Here is a tiny trained network, its code and every weight. The questions are about switching its units off for an input and a class, where a switched-off unit gives its printed mean instead of its output.

import numpy as np


def w(rows, s, z=0):
    codes = np.array(rows[::2]) - 128.0
    scale = np.full(codes.shape[1], s)
    scale[-1] = z or s
    return codes * scale


def norm(h):
    return h / np.sqrt((h * h).mean(-1, keepdims=True) + 1e-5)


def f(y):
    return np.maximum(y, 0)


def log_softmax(a):
    a = a - a.max(-1, keepdims=True)
    return a - np.log(np.exp(a).sum(-1, keepdims=True))


def net(x, mask):
    res = np.array(x, float).reshape(1, 3) / 4 @ E
    u = 0
    for l in range(2):
        y = f(norm(res) @ A[l][:, :-1].T + A[l][:, -1])
        res = res + np.where(mask[u : u + 12], y, B[l][:, -1]) @ B[l][:, :-1]
        u += 12
    return log_softmax(norm(res)[-1] @ U[:, :-1].T + U[:, -1])


A, B = {}, {}
E = w([
[234,120,1,54,83,197],'x0',
[148,79,2,215,105,41],'x1',
[50,119,103,93,166,169],'x2',
],0.0083)
A[0] = w([
[108,222,249,75,131,125,82],'L0N1',
[34,138,228,113,172,87,125],'L0N2',
[124,131,105,204,150,53,89],'L0N3',
[143,77,148,135,75,120,1],'L0N4',
[87,62,93,189,119,32,67],'L0N5',
[217,119,68,172,127,68,114],'L0N6',
[103,100,130,78,108,179,125],'L0N7',
[143,94,89,109,75,105,33],'L0N8',
[125,133,77,69,101,252,119],'L0N9',
[174,182,168,147,124,83,103],'L0N10',
[66,101,59,81,161,150,156],'L0N11',
[214,152,175,107,76,144,135],'L0N12',
],0.014,0.01)
B[0] = w([
[239,77,234,187,137,188,221],'L0N1',
[190,139,181,196,245,106,255],'L0N2',
[36,137,80,160,138,96,197],'L0N3',
[38,91,146,185,107,181,128],'L0N4',
[83,170,48,186,45,137,213],'L0N5',
[193,46,154,104,45,76,210],'L0N6',
[141,171,113,181,176,83,165],'L0N7',
[113,142,236,158,118,160,144],'L0N8',
[116,162,29,60,98,200,202],'L0N9',
[140,148,197,93,116,64,159],'L0N10',
[187,156,69,83,183,122,196],'L0N11',
[67,177,189,109,92,90,176],'L0N12',
],0.012,0.013)
A[1] = w([
[147,72,143,205,39,48,71],'L1N1',
[137,67,251,144,236,147,12],'L1N2',
[144,67,234,146,204,150,20],'L1N3',
[92,164,192,138,110,67,165],'L1N4',
[166,174,237,103,145,194,8],'L1N5',
[197,74,50,142,114,62,143],'L1N6',
[164,165,118,48,144,110,109],'L1N7',
[127,115,138,62,68,83,102],'L1N8',
[22,139,116,125,88,63,14],'L1N9',
[115,208,53,83,87,149,48],'L1N10',
[13,206,162,229,201,124,1],'L1N11',
[83,114,90,120,51,122,107],'L1N12',
],0.014,0.0071)
B[1] = w([
[82,169,53,172,206,128,238],'L1N1',
[224,6,144,209,161,189,255],'L1N2',
[196,22,126,213,185,189,231],'L1N3',
[159,169,150,93,158,149,198],'L1N4',
[39,178,179,155,71,176,204],'L1N5',
[76,155,186,118,128,135,241],'L1N6',
[125,115,139,87,144,173,173],'L1N7',
[186,106,151,152,107,99,174],'L1N8',
[221,95,188,98,109,140,172],'L1N9',
[120,103,144,186,162,88,200],'L1N10',
[42,245,175,89,186,140,197],'L1N11',
[113,47,142,110,133,180,202],'L1N12',
],0.017,0.01)
U = w([
[112,126,139,127,143,176,8],'0',
[28,238,127,182,208,116,117],'1',
[199,170,208,173,88,21,133],'2',
[201,52,215,227,207,209,146],'3',
[97,215,210,83,55,217,136],'4',
[93,156,5,30,226,236,146],'5',
[65,52,43,226,84,49,159],'6',
[226,21,119,34,28,151,153],'7',
],0.024,0.017)

Each question gives the input, the list of numbers given to net, and the class t.
The units are the neurons (one row each of A and B). Each row of codes is followed by its name. A weight is (code - 128) times the scale printed after its matrix; where a second scale follows, it is the last column's (A, B and U).
mask holds one flag per neuron, layer by layer. A switched-off neuron (its flag False) gives its mean, the last column of its row in B, instead of its output. The means were averaged over made-up inputs and are rounded, as every weight is.
A unit's drop is (log p(t) with every unit on - log p(t) with that unit switched off) / (log p(t) with every unit on - log p(t) with every unit switched off).
The circuit of an input: a set's keep is (log p(t) with only the set's units on - log p(t) with every unit switched off) / (log p(t) with every unit on - log p(t) with every unit switched off). Starting from the 12 units with the biggest drops (on a tie, the unit counted first), units are removed one at a time, each time the one whose removal leaves the highest keep (on an exact tie, the one counted first), for as long as the keep stays at least 0.8.
units of the circuit, in order: the units of the circuit, biggest drop first
unit that matters most: the unit with the biggest drop
top k neurons: the k neurons with the biggest drops, biggest first
top k neurons in layer l: the k neurons of layer l with the biggest drops, biggest first
drop of u: that unit's drop, to one decimal
input [-8,3,7], class 1: units of the circuit, in order : L1N11
input [3,4,-8], class 2: units of the circuit, in order : L1N3, L1N2
input [2,-5,3], class 4: units of the circuit, in order : L0N9, L1N2, L1N3
input [6,-3,-4], class 7: top 2 neurons : L0N2, L1N1
input [2,-4,-4], class 4: top 2 neurons in layer 0 : L0N2, L0N12
input [4,-4,-2], class 4: top 3 neurons in layer 1 : L1N2, L1N3, L1N1
input [6,6,-8], class 6: top 3 neurons : L1N1, L0N6, L0N2
input [4,-7,-5], class 4: top 2 neurons in layer 0 : L0N2, L0N9
input [6,-5,-3], class 5: top 2 neurons : L0N9, L0N6
input [4,1,-5], class 7: top 2 neurons in layer 0 : L0N2, L0N1
input [6,-3,-3], class 7: top 2 neurons in layer 0 : L0N2, L0N12
input [5,0,0], class 7: top 2 neurons in layer 1 : L1N1, L1N11
input [7,7,5], class 7: top 2 neurons : L0N6, L1N1
input [5,-7,4], class 5: units of the circuit, in order : L0N9
input [4,-8,-1], class 4: top 2 neurons : L0N9, L0N2
input [-6,2,1], class 1: top 3 neurons in layer 0 : L0N5, L0N3, L0N1
input [5,6,3], class 7: top 3 neurons in layer 0 : L0N2, L0N6, L0N11
input [-4,4,-6], class 6: top 3 neurons in layer 0 : L0N6, L0N2, L0N5
input [3,-7,-3], class 4: top 4 neurons : L0N2, L0N9, L1N5, L0N12
input [0,2,5], class 5: unit that matters most : L0N11
input [2,0,0], class 7: drop of L1N8 : 0.1
input [-4,1,-8], class 1: drop of L1N1 : 0.2
input [7,-8,3], class 5: drop of L0N9 : 0.6
